Below are the code and all the weights of a small trained network. Each question names an input and a target symbol and asks about switching units off, where a switched-off unit gives its printed mean instead of its output.

import numpy as np


def w(rows, s, z=0):
    codes = np.array(rows[::2]) - 128.0
    scale = np.full(codes.shape[1], s)
    scale[-1] = z or s
    return codes * scale


def f(y):
    return np.maximum(y, 0)


def softmax(a):
    e = np.exp(a - a.max(-1, keepdims=True))
    return e / e.sum(-1, keepdims=True)


def log_softmax(a):
    a = a - a.max(-1, keepdims=True)
    return a - np.log(np.exp(a).sum(-1, keepdims=True))


def net(x, mask):
    ids = ['αβδεζηθλμξπσφψω'.index(c) for c in x.split()]
    T = len(ids)
    res = E[ids] + P[:T]
    r = res
    for j in range(3):
        rows = slice(2 * j, 2 * j + 2)
        q, k, v = (r @ M[0][rows].T for M in (Q, K, V))
        z = softmax(np.where(np.tri(T) > 0, q @ k.T / 2**0.5, -1e9)) @ v
        o = O[0][rows]
        res = res + np.where(mask[j], z, o[:, -1]) @ o[:, :-1]
    y = f(res @ A[0][:, :-1].T + A[0][:, -1])
    res = res + np.where(mask[3:15], y, B[0][:, -1]) @ B[0][:, :-1]
    return log_softmax(res[-1] @ U[:, :-1].T + U[:, -1])


Q, K, V, O, A, B = {}, {}, {}, {}, {}, {}
E = w([
[98,123,107,121],'α',
[90,167,89,127],'β',
[159,125,142,168],'δ',
[101,161,114,150],'ε',
[160,114,130,152],'ζ',
[98,134,171,173],'η',
[207,77,144,158],'θ',
[123,141,148,161],'λ',
[128,155,57,108],'μ',
[174,91,179,179],'ξ',
[97,151,140,157],'π',
[158,124,136,165],'σ',
[74,167,108,135],'φ',
[61,5,214,152],'ψ',
[118,160,103,149],'ω',
],0.017)
P = w([
[139,112,110,131],'0',
[109,33,95,178],'1',
[139,105,78,165],'2',
[117,117,143,55],'3',
[162,76,131,84],'4',
[59,57,25,153],'5',
[132,130,122,100],'6',
[167,79,136,58],'7',
[153,157,128,121],'8',
[128,130,135,106],'9',
[72,39,8,230],'10',
[202,185,127,136],'11',
[250,44,145,74],'12',
[213,204,117,255],'13',
],0.0098)
Q[0] = w([
[121,110,92,140],'head 1',
[167,116,123,69],'head 1',
[103,78,41,250],'head 2',
[154,92,141,60],'head 2',
[134,131,109,152],'head 3',
[147,123,125,79],'head 3',
],0.024)
K[0] = w([
[128,100,98,114],'head 1',
[147,164,107,124],'head 1',
[199,254,187,83],'head 2',
[128,132,89,176],'head 2',
[129,145,164,114],'head 3',
[109,103,115,152],'head 3',
],0.026)
V[0] = w([
[84,133,219,123],'head 1',
[83,88,102,156],'head 1',
[251,61,174,155],'head 2',
[64,195,224,195],'head 2',
[178,158,91,177],'head 3',
[71,9,133,30],'head 3',
],0.017)
O[0] = w([
[195,79,147,149,90],'head 1',
[138,162,167,144,254],'head 1',
[109,55,70,151,112],'head 2',
[167,136,124,19,26],'head 2',
[70,119,147,141,124],'head 3',
[249,88,142,200,235],'head 3',
],0.016,0.0073)
A[0] = w([
[137,132,150,44,1],'neuron 1',
[154,168,70,138,91],'neuron 2',
[189,136,95,174,197],'neuron 3',
[230,136,73,132,125],'neuron 4',
[191,163,132,153,141],'neuron 5',
[181,106,144,117,113],'neuron 6',
[89,99,186,44,73],'neuron 7',
[96,157,87,110,76],'neuron 8',
[91,167,161,67,74],'neuron 9',
[101,65,94,3,87],'neuron 10',
[46,94,145,88,176],'neuron 11',
[159,102,121,95,116],'neuron 12',
],0.011,0.0066)
B[0] = w([
[184,56,84,246,133],'neuron 1',
[102,131,74,158,153],'neuron 2',
[89,188,122,37,249],'neuron 3',
[129,98,207,164,225],'neuron 4',
[128,80,69,155,217],'neuron 5',
[73,164,87,151,182],'neuron 6',
[194,84,204,149,137],'neuron 7',
[168,73,186,152,146],'neuron 8',
[193,206,118,133,147],'neuron 9',
[169,87,24,5,139],'neuron 10',
[105,97,208,84,156],'neuron 11',
[144,152,92,117,146],'neuron 12',
],0.015,0.02)
U = w([
[147,192,168,107,114],'α',
[6,69,107,145,25],'β',
[196,120,150,106,79],'δ',
[111,153,211,69,96],'ε',
[88,66,85,88,95],'ζ',
[214,161,148,153,85],'η',
[42,103,176,62,75],'θ',
[141,120,153,64,246],'λ',
[130,159,2,150,203],'μ',
[23,201,186,175,89],'ξ',
[165,135,183,100,116],'π',
[49,101,174,49,87],'σ',
[171,71,84,202,123],'φ',
[144,35,198,170,170],'ψ',
[205,86,98,125,81],'ω',
],0.0067,0.012)

Each question gives the input, a string of symbols that net reads in full, and the target symbol t.
The units are the heads (2 rows each of Q, K, V and O) and the neurons (one row each of A and B). Each row of codes is followed by its name. A weight is (code - 128) times the scale printed after its matrix; where a second scale follows, it is the last column's (O, A, B and U).
mask holds one flag per unit, heads first, then neurons. A switched-off unit (its flag False) gives its mean, the last column of its rows in O or B, instead of its output. The means were averaged over made-up inputs and are rounded, as every weight is.
A unit's drop is (log p(t) with every unit on - log p(t) with that unit switched off) / (log p(t) with every unit on - log p(t) with every unit switched off).
The circuit of an input: a set's keep is (log p(t) with only the set's units on - log p(t) with every unit switched off) / (log p(t) with every unit on - log p(t) with every unit switched off). Starting from the 12 units with the biggest drops (on a tie, the unit counted first), units are removed one at a time, each time the one whose removal leaves the highest keep (on an exact tie, the one counted first), for as long as the keep stays at least 0.8.
circuit, biggest first: the units of the circuit, biggest drop first
k most important neurons: the k neurons with the biggest drops, biggest first
which heads matter: for each layer, one digit per head in row order, 1 if its drop is at least 0.15 and else 0, layers parted by /
input λ ξ μ ω, target ζ: circuit, biggest first -> (head 2; neuron 10; head 3)
input ξ φ π φ η ω μ λ β λ μ, target α: 2 most important neurons -> (neuron 9; neuron 5)
input σ μ ξ ε, target ξ: circuit, biggest first -> (head 2)
input μ μ λ, target ξ: circuit, biggest first -> (head 2; head 3)
input δ λ μ, target σ: circuit, biggest first -> (head 3; neuron 11)
input ξ σ μ, target ζ: 2 most important neurons -> (neuron 10; neuron 3)
input λ μ β, target λ: 2 most important neurons -> (neuron 10; neuron 11)
input μ θ ξ ε, target β: which heads matter -> 010
input ξ μ ψ θ μ θ, target μ: circuit, biggest first -> (neuron 4; head 1)
input μ ξ λ, target ξ: circuit, biggest first -> (head 3; head 2)
input δ λ λ, target σ: 2 most important neurons -> (neuron 11; neuron 5)
input μ μ ψ ψ μ α ψ ε μ ω δ μ μ, target μ: circuit, biggest first -> (neuron 3; neuron 5; head 3)
input η φ ζ ζ, target η: which heads matter -> 011
input β δ ψ μ ζ μ ξ μ σ μ λ λ θ ζ, target λ: which heads matter -> 011
input μ η λ μ, target ω: which heads matter -> 010
input μ φ π μ, target η: circuit, biggest first -> (head 2; neuron 9; neuron 1; neuron 3)
input θ σ μ, target β: which heads matter -> 011
input θ ζ α ξ ψ μ μ μ λ μ δ θ, target μ: 4 most important neurons -> (neuron 4; neuron 11; neuron 8; neuron 7)
input μ β μ μ μ μ σ, target ξ: which heads matter -> 111
input θ φ μ θ π θ, target β: which heads matter -> 111
input σ φ β φ, target η: which heads matter -> 010
input λ θ μ ξ, target β: circuit, biggest first -> (head 2; head 3)
